Below is a small trained network, with its code and all its weights. Each question gives an input and a class and asks what happens when units are switched off, that is, made to give their printed mean instead of their output.

import numpy as np


def w(rows, s, z=0):
    codes = np.array(rows[::2]) - 128.0
    scale = np.full(codes.shape[1], s)
    scale[-1] = z or s
    return codes * scale


def norm(h):
    return h / np.sqrt((h * h).mean(-1, keepdims=True) + 1e-5)


def f(y):
    return np.maximum(y, 0)


def log_softmax(a):
    a = a - a.max(-1, keepdims=True)
    return a - np.log(np.exp(a).sum(-1, keepdims=True))


def net(x, mask):
    res = np.array(x, float).reshape(1, 7) / 4 @ E
    u = 0
    for l in range(3):
        y = f(norm(res) @ A[l][:, :-1].T + A[l][:, -1])
        res = res + np.where(mask[u : u + 9], y, B[l][:, -1]) @ B[l][:, :-1]
        u += 9
    return log_softmax(norm(res)[-1] @ U[:, :-1].T + U[:, -1])


A, B = {}, {}
E = w([
[120,134,134,131,130,128,135,131,123,133],'x0',
[104,66,154,254,64,156,120,82,148,139],'x1',
[127,195,167,189,139,168,74,233,127,76],'x2',
[136,115,122,124,123,129,126,134,128,129],'x3',
[149,35,106,146,190,220,106,96,25,106],'x4',
[129,127,130,127,128,126,129,128,128,126],'x5',
[134,121,129,124,130,124,118,121,133,121],'x6',
],0.0091)
A[0] = w([
[64,75,186,177,105,92,159,75,138,99,60],'L0N1',
[101,96,145,97,126,173,114,81,2,84,67],'L0N2',
[142,88,129,57,134,139,117,51,104,163,3],'L0N3',
[143,157,144,159,119,166,99,201,134,58,138],'L0N4',
[141,161,134,109,139,84,194,161,138,126,87],'L0N5',
[156,118,186,89,83,136,143,157,217,156,251],'L0N6',
[196,150,150,165,151,104,103,117,52,126,34],'L0N7',
[111,158,164,182,108,75,174,174,203,195,105],'L0N8',
[142,96,100,101,252,127,172,158,60,98,70],'L0N9',
],0.0072,0.0031)
B[0] = w([
[143,59,79,150,97,157,102,141,127,204,204],'L0N1',
[191,96,71,169,185,4,209,190,125,202,225],'L0N2',
[126,113,125,112,122,91,215,132,108,62,188],'L0N3',
[139,140,162,131,127,60,65,208,97,38,231],'L0N4',
[161,224,175,73,144,110,103,49,59,145,189],'L0N5',
[75,226,72,88,96,157,80,93,123,86,248],'L0N6',
[121,123,156,112,158,200,135,113,145,81,152],'L0N7',
[94,37,61,127,147,130,106,115,136,83,255],'L0N8',
[104,128,171,124,221,207,88,126,255,112,225],'L0N9',
],0.007,0.0061)
A[1] = w([
[169,99,137,166,146,138,129,153,121,120,169],'L1N1',
[94,117,107,73,169,84,115,166,88,139,23],'L1N2',
[114,176,189,67,115,105,157,119,124,100,61],'L1N3',
[136,162,121,56,152,125,72,93,140,118,99],'L1N4',
[117,148,149,78,81,188,112,77,219,255,7],'L1N5',
[81,93,113,175,50,88,96,129,193,142,114],'L1N6',
[156,118,40,133,127,182,182,62,220,168,46],'L1N7',
[104,93,99,129,156,211,78,144,162,119,49],'L1N8',
[53,205,189,150,55,100,70,195,156,115,74],'L1N9',
],0.0087,0.0017)
B[1] = w([
[146,212,160,213,42,167,171,34,136,91,187],'L1N1',
[153,250,222,97,135,142,77,199,165,135,181],'L1N2',
[227,109,36,109,36,98,157,144,122,176,187],'L1N3',
[172,147,143,148,40,144,177,151,49,212,212],'L1N4',
[104,113,39,27,155,254,116,21,76,179,172],'L1N5',
[29,15,158,174,240,105,238,172,173,78,234],'L1N6',
[98,110,97,45,179,113,125,70,67,220,216],'L1N7',
[121,160,155,28,82,124,100,129,143,82,179],'L1N8',
[151,44,96,189,190,85,158,117,176,150,255],'L1N9',
],0.0064,0.0076)
A[2] = w([
[162,120,140,137,141,126,169,111,103,100,137],'L2N1',
[80,117,109,65,60,97,137,79,117,170,104],'L2N2',
[169,163,145,149,89,60,159,205,149,111,3],'L2N3',
[116,105,126,246,88,155,73,131,149,55,80],'L2N4',
[183,107,173,229,56,145,174,92,47,145,127],'L2N5',
[138,131,254,178,152,217,83,170,80,81,96],'L2N6',
[141,127,106,28,182,142,152,143,116,152,48],'L2N7',
[205,71,93,118,63,122,119,51,93,208,103],'L2N8',
[210,193,155,145,166,81,53,228,182,127,110],'L2N9',
],0.0092,0.0033)
B[2] = w([
[121,144,151,82,148,109,85,133,121,148,157],'L2N1',
[138,159,128,149,56,249,81,131,120,125,204],'L2N2',
[106,159,75,128,227,128,76,117,77,109,179],'L2N3',
[113,205,136,52,52,19,244,208,212,177,211],'L2N4',
[254,193,69,100,70,104,89,138,72,204,178],'L2N5',
[175,180,209,62,13,235,131,14,118,129,201],'L2N6',
[68,100,184,96,74,47,185,93,182,57,206],'L2N7',
[166,177,177,209,180,116,69,218,137,130,215],'L2N8',
[79,31,71,196,187,174,80,100,71,126,254],'L2N9',
],0.0088,0.0091)
U = w([
[168,218,133,98,16,145,142,123,125,160,253],'0',
[46,69,75,139,95,185,143,73,150,184,66],'1',
[129,110,189,68,192,77,199,107,152,121,113],'2',
[200,96,125,210,139,120,153,132,84,228,89],'3',
[85,156,38,149,194,112,59,163,72,90,98],'4',
[77,130,116,197,106,56,190,205,202,85,74],'5',
[152,130,193,132,145,248,102,100,98,55,60],'6',
],0.016,0.0035)

Each question gives the input, the list of numbers given to net, and the class t.
The units are the neurons (one row each of A and B). Each row of codes is followed by its name. A weight is (code - 128) times the scale printed after its matrix; where a second scale follows, it is the last column's (A, B and U).
mask holds one flag per neuron, layer by layer. A switched-off neuron (its flag False) gives its mean, the last column of its row in B, instead of its output. The means were averaged over made-up inputs and are rounded, as every weight is.
A unit's drop is (log p(t) with every unit on - log p(t) with that unit switched off) / (log p(t) with every unit on - log p(t) with every unit switched off).
The circuit of an input: a set's keep is (log p(t) with only the set's units on - log p(t) with every unit switched off) / (log p(t) with every unit on - log p(t) with every unit switched off). Starting from the 12 units with the biggest drops (on a tie, the unit counted first), units are removed one at a time, each time the one whose removal leaves the highest keep (on an exact tie, the one counted first), for as long as the keep stays at least 0.8.
units of the circuit, in order: the units of the circuit, biggest drop first
unit that matters most: the unit with the biggest drop
top k neurons: the k neurons with the biggest drops, biggest first
top k neurons in layer l: the k neurons of layer l with the biggest drops, biggest first
drop when u is switched off: that unit's drop, to one decimal
input [7,3,-1,-1,6,-6,8], class 3: unit that matters most -> L0N2
input [8,-3,1,-5,-8,-2,-6], class 4: units of the circuit, in order -> L2N3, L2N4
input [-3,0,1,0,-8,2,-7], class 4: top 4 neurons in layer 0 -> L0N5, L0N9, L0N6, L0N1
input [5,-8,1,-1,1,0,-4], class 6: units of the circuit, in order -> L0N9, L2N4, L0N2
input [-8,-4,8,1,7,-5,-7], class 6: top 2 neurons -> L2N6, L2N9
input [2,2,0,6,5,-1,3], class 3: top 2 neurons -> L0N2, L0N4
input [7,7,1,8,1,-6,-8], class 0: units of the circuit, in order -> L2N5, L2N4
input [-8,4,8,-8,1,4,-6], class 0: top 2 neurons -> L2N6, L2N4
input [-1,4,0,-8,-5,7,8], class 1: units of the circuit, in order -> L0N4, L1N5
input [-2,0,-1,8,4,5,8], class 2: top 2 neurons in layer 0 -> L0N9, L0N4
input [-1,3,7,8,2,-6,4], class 0: top 2 neurons -> L2N6, L2N4
input [-1,0,-7,-6,-4,-4,-1], class 0: top 3 neurons in layer 0 -> L0N9, L0N5, L0N3
input [7,1,-8,4,5,-2,3], class 3: top 2 neurons -> L1N6, L2N8
input [0,2,-4,2,7,-7,0], class 3: units of the circuit, in order -> L0N2
input [-4,-2,7,-3,3,-8,5], class 6: top 2 neurons in layer 2 -> L2N6, L2N9
input [3,0,-5,5,2,7,3], class 2: top 3 neurons -> L1N4, L2N7, L0N3
input [3,8,-1,-7,6,-8,2], class 3: top 2 neurons -> L0N2, L0N4
input [5,-3,7,7,5,7,5], class 6: top 2 neurons in layer 2 -> L2N6, L2N9
input [8,8,7,1,1,-7,6], class 0: top 3 neurons in layer 2 -> L2N6, L2N5, L2N4
input [-6,-1,-1,6,5,-3,1], class 2: unit that matters most -> L0N9
input [-7,2,1,-8,6,-3,-5], class 0: drop when L1N1 is switched off -> 0.2
input [-6,4,-1,-5,-5,2,6], class 1: drop when L0N4 is switched off -> 0.3
